Small tables with named rows and columns. After each table, cells are looked up by row and column.

vuzom =
cols = vigipin, rapur, ferobe, tor, bizi, puvera
kida: [174, 170, 182, 126, 154, 131]
febolu: [174, 170, 182, 126, 154, 131]
dipo: [161, 33, 105, 126, 154, 108]
gelakif: [174, 170, 182, 102, 154, 131]
bimuzo: [163, 60, 120, 126, 154, 129]
rup: [174, 224, 185, 126, 154, 158]
pib: [138, 85, 106, 192, 154, 131]
daf: [174, 170, 182, 76, 154, 131]

dipo, puvera: 108
bimuzo, tor: 126
febolu, bizi: 154
bimuzo, vigipin: 163
febolu, rapur: 170
kida, puvera: 131
rup, puvera: 158
Which row has the largest tor? pib

Table gika
,mumelil,vakif,pok,mev,robeta,fola,pafu
vil,108,121,138,119,124,124,132
rapuzo,122,133,108,144,168,189,92
nuz,98,133,126,114,117,79,133
bon,116,116,123,120,118,112,120
fazota,205,98,166,107,79,148,149
tam,124,231,45,170,190,125,120
zegis,197,154,95,155,147,130,89
romire,103,103,163,131,127,132,139
til,208,230,90,224,201,56,103
meb,119,82,177,120,103,131,147
sabe,90,103,157,95,105,99,151

What is the vakif of tam in gika?
231
What is the mev of vil in gika?
119
What is the robeta of tam in gika?
190
What is the mumelil of bon in gika?
116
What is the fola of fazota in gika?
148
What is the fola of tam in gika?
125
What is the pok of meb in gika?
177

gem:
         neri  navezim  medet
kebere    3.6      7.7    2.0
dofegud   1.8      7.9    2.1
kif       0.6      0.7    8.4
bodizi    1.0      1.6    0.9

What is the medet of kebere in gem?
2.0
What is the medet of kif in gem?
8.4
What is the navezim of dofegud in gem?
7.9
What is the neri of kebere in gem?
3.6
What is the neri of bodizi in gem?
1.0
What is the neri of kif in gem?
0.6
What is the navezim of kebere in gem?
7.7
What is the navezim of bodizi in gem?
1.6
What is the medet of dofegud in gem?
2.1
What is the navezim of kif in gem?
0.7
What is the medet of bodizi in gem?
0.9
What is the neri of dofegud in gem?
1.8
Row with the largest navezim: dofegud

Table sutak
        navi  dad  zikeg  sazi  pap  lunor  luvu  pozu  salogu  rufege
vev      188  186    140   106  155    122   103    96     172     141
tasite   126  133    121   163  122    100   137   146     185     169
bil      121  154    137   152  126    137    64   148     128     107
vad        6  219    150   142  132    138    88   109     111     114
laru     106  154    155    97  130     84   127   107     143     143
ded      112  136    105   155  131    152   143   203     145     125

ded, salogu => 145
laru, navi => 106
ded, sazi => 155
ded, pap => 131
vev, pozu => 96
ded, rufege => 125
bil, pozu => 148
bil, salogu => 128
bil, pap => 126
vev, sazi => 106
bil, rufege => 107

sipo:
|  | dugedol | mufig | biluvi | fuseve | fof | tiza | paf | lut |
|---|---|---|---|---|---|---|---|---|
| zedipo | 64049 | 38048 | 72906 | 64334 | 56238 | 50498 | 47694 | 63253 |
| vuvoso | 32785 | 53530 | 80904 | 46201 | 50248 | 24612 | 41636 | 67250 |
| med | 62001 | 39701 | 43114 | 44329 | 68778 | 32137 | 55955 | 51270 |
| bikenam | 33164 | 56272 | 79801 | 45687 | 52326 | 25170 | 35030 | 71996 |
| rilus | 64817 | 35770 | 72505 | 65669 | 51719 | 50751 | 49891 | 63503 |
| fumu | 60009 | 25036 | 65656 | 59245 | 47846 | 47131 | 38834 | 63403 |
| gono | 59247 | 39947 | 40248 | 43344 | 67166 | 30765 | 49814 | 48230 |
| sut | 62359 | 34504 | 72771 | 61418 | 51551 | 50797 | 47491 | 66979 |
| rinopu | 61614 | 33149 | 70161 | 57837 | 52235 | 51692 | 50782 | 67746 |
| zem | 77270 | 42892 | 44649 | 50242 | 58414 | 36313 | 60793 | 46533 |

What is the dugedol of zedipo in sipo?
64049
What is the biluvi of bikenam in sipo?
79801
What is the dugedol of med in sipo?
62001
What is the paf of med in sipo?
55955
What is the biluvi of gono in sipo?
40248
What is the tiza of vuvoso in sipo?
24612
What is the mufig of rinopu in sipo?
33149
What is the tiza of med in sipo?
32137
What is the fuseve of med in sipo?
44329
What is the lut of rilus in sipo?
63503
What is the mufig of fumu in sipo?
25036
What is the tiza of rilus in sipo?
50751
What is the fof of sut in sipo?
51551
What is the biluvi of zem in sipo?
44649
What is the fuseve of vuvoso in sipo?
46201
What is the fof of bikenam in sipo?
52326
What is the mufig of rilus in sipo?
35770
What is the tiza of zedipo in sipo?
50498
What is the paf of zem in sipo?
60793
Row with the largest mufig: bikenam

